Below are the code and all the weights of a small trained network. Each question names an input and a target symbol and asks about switching units off, where a switched-off unit gives its printed mean instead of its output.

import numpy as np


def w(rows, s, z=0):
    codes = np.array(rows[::2]) - 128.0
    scale = np.full(codes.shape[1], s)
    scale[-1] = z or s
    return codes * scale


def f(y):
    return np.maximum(y, 0)


def softmax(a):
    e = np.exp(a - a.max(-1, keepdims=True))
    return e / e.sum(-1, keepdims=True)


def log_softmax(a):
    a = a - a.max(-1, keepdims=True)
    return a - np.log(np.exp(a).sum(-1, keepdims=True))


def net(x, mask):
    ids = ['αβγδεζηλμξπστφψω'.index(c) for c in x.split()]
    T = len(ids)
    res = E[ids] + P[:T]
    q, k, v = (res @ M[0].T for M in (Q, K, V))
    z = softmax(np.where(np.tri(T) > 0, q @ k.T / 3**0.5, -1e9)) @ v
    res = res + np.where(mask[0], z, O[0][:, -1]) @ O[0][:, :-1]
    y = f(res @ A[0][:, :-1].T + A[0][:, -1])
    res = res + np.where(mask[1:17], y, B[0][:, -1]) @ B[0][:, :-1]
    return log_softmax(res[-1] @ U[:, :-1].T + U[:, -1])


Q, K, V, O, A, B = {}, {}, {}, {}, {}, {}
E = w([
[129,111,86,110],'α',
[102,116,148,138],'β',
[173,136,90,57],'γ',
[192,137,45,47],'δ',
[254,77,205,222],'ε',
[79,235,56,53],'ζ',
[173,174,144,214],'η',
[73,80,172,146],'λ',
[114,105,74,127],'μ',
[73,87,146,147],'ξ',
[203,102,130,74],'π',
[64,64,186,186],'σ',
[54,73,159,163],'τ',
[125,119,130,103],'φ',
[178,24,155,57],'ψ',
[104,124,100,110],'ω',
],0.0096)
P = w([
[1,165,181,86],'0',
[125,162,164,116],'1',
[146,166,160,110],'2',
[157,163,160,118],'3',
[155,143,116,141],'4',
[146,130,120,156],'5',
[158,132,105,154],'6',
[162,127,97,155],'7',
[149,116,108,175],'8',
[161,117,95,179],'9',
[159,117,83,171],'10',
[150,113,94,166],'11',
[145,114,95,175],'12',
[138,118,96,160],'13',
],0.0099)
Q[0] = w([
[121,67,80,183],'head 0',
[150,100,64,143],'head 0',
[123,73,2,164],'head 0',
],0.009)
K[0] = w([
[247,88,75,140],'head 0',
[166,87,115,214],'head 0',
[174,101,116,196],'head 0',
],0.011)
V[0] = w([
[139,234,12,79],'head 0',
[107,221,145,228],'head 0',
[182,150,102,185],'head 0',
],0.011)
O[0] = w([
[93,203,40,155,7],'head 0',
[138,253,201,149,64],'head 0',
[177,163,159,191,58],'head 0',
],0.011,0.0011)
A[0] = w([
[49,155,179,105,96],'neuron 0',
[126,87,106,105,176],'neuron 1',
[128,115,155,94,131],'neuron 2',
[45,140,196,145,161],'neuron 3',
[143,140,165,172,131],'neuron 4',
[167,201,99,124,177],'neuron 5',
[14,103,68,37,183],'neuron 6',
[150,150,136,126,254],'neuron 7',
[68,254,155,154,160],'neuron 8',
[142,114,168,200,136],'neuron 9',
[151,103,83,128,202],'neuron 10',
[151,128,155,70,142],'neuron 11',
[150,110,88,101,184],'neuron 12',
[133,155,148,161,177],'neuron 13',
[131,144,140,133,109],'neuron 14',
[166,95,116,119,125],'neuron 15',
],0.0095,0.0054)
B[0] = w([
[139,153,167,2,159],'neuron 0',
[168,93,123,187,211],'neuron 1',
[111,134,146,145,162],'neuron 2',
[139,182,132,127,185],'neuron 3',
[132,155,121,99,164],'neuron 4',
[33,117,183,159,199],'neuron 5',
[162,78,65,92,254],'neuron 6',
[69,164,143,211,240],'neuron 7',
[61,91,93,82,185],'neuron 8',
[186,141,110,116,189],'neuron 9',
[135,115,156,178,234],'neuron 10',
[148,172,145,142,174],'neuron 11',
[121,109,142,178,214],'neuron 12',
[124,211,105,91,173],'neuron 13',
[136,135,104,125,132],'neuron 14',
[139,127,127,126,175],'neuron 15',
],0.0072,0.0057)
U = w([
[36,124,91,166,225],'α',
[103,121,157,116,15],'β',
[198,158,2,118,4],'γ',
[102,111,35,182,88],'δ',
[76,224,201,208,221],'ε',
[113,161,67,111,64],'ζ',
[90,208,178,129,92],'η',
[125,106,177,107,70],'λ',
[149,154,94,107,65],'μ',
[127,106,153,119,18],'ξ',
[155,21,127,199,205],'π',
[207,169,209,141,215],'σ',
[96,96,210,121,115],'τ',
[127,122,138,99,88],'φ',
[119,36,120,152,61],'ψ',
[158,149,82,108,108],'ω',
],0.0073,0.0032)

Each question gives the input, a string of symbols that net reads in full, and the target symbol t.
The units are the heads (3 rows each of Q, K, V and O) and the neurons (one row each of A and B). Each row of codes is followed by its name. A weight is (code - 128) times the scale printed after its matrix; where a second scale follows, it is the last column's (O, A, B and U).
mask holds one flag per unit, heads first, then neurons. A switched-off unit (its flag False) gives its mean, the last column of its rows in O or B, instead of its output. The means were averaged over made-up inputs and are rounded, as every weight is.
A unit's drop is (log p(t) with every unit on - log p(t) with that unit switched off) / (log p(t) with every unit on - log p(t) with every unit switched off).
The circuit of an input: a set's keep is (log p(t) with only the set's units on - log p(t) with every unit switched off) / (log p(t) with every unit on - log p(t) with every unit switched off). Starting from the 12 units with the biggest drops (on a tie, the unit counted first), units are removed one at a time, each time the one whose removal leaves the highest keep (on an exact tie, the one counted first), for as long as the keep stays at least 0.8.
units of the circuit, in order: the units of the circuit, biggest drop first
top k neurons: the k neurons with the biggest drops, biggest first
drop when u is switched off: that unit's drop, to one decimal
input π β γ ζ, target α: units of the circuit, in order	head 0; neuron 5; neuron 8
input ξ η ζ β ω γ η τ δ μ, target ε: units of the circuit, in order	head 0; neuron 6
input ψ φ β, target π: units of the circuit, in order	head 0; neuron 1; neuron 6
input η ψ σ η η τ η π δ τ, target ε: units of the circuit, in order	head 0
input ψ ψ ψ, target π: units of the circuit, in order	head 0; neuron 1
input η μ μ ψ η η α β, target ε: units of the circuit, in order	head 0; neuron 6
input η τ β ε η μ, target ε: top 2 neurons	neuron 6; neuron 7
input α δ τ δ η β φ ζ ζ, target α: units of the circuit, in order	head 0; neuron 8; neuron 5
input ζ δ ξ, target α: units of the circuit, in order	head 0; neuron 8
input μ λ η σ ε, target σ: units of the circuit, in order	head 0; neuron 9
input ζ δ δ, target α: units of the circuit, in order	head 0; neuron 5
input τ μ σ ψ ε ε, target σ: drop when head 0 is switched off	0.6
input η π δ γ, target ε: drop when neuron 6 is switched off	0.2
input ψ τ α, target π: drop when head 0 is switched off	0.9
input η ω η δ, target ε: top neuron	neuron 5
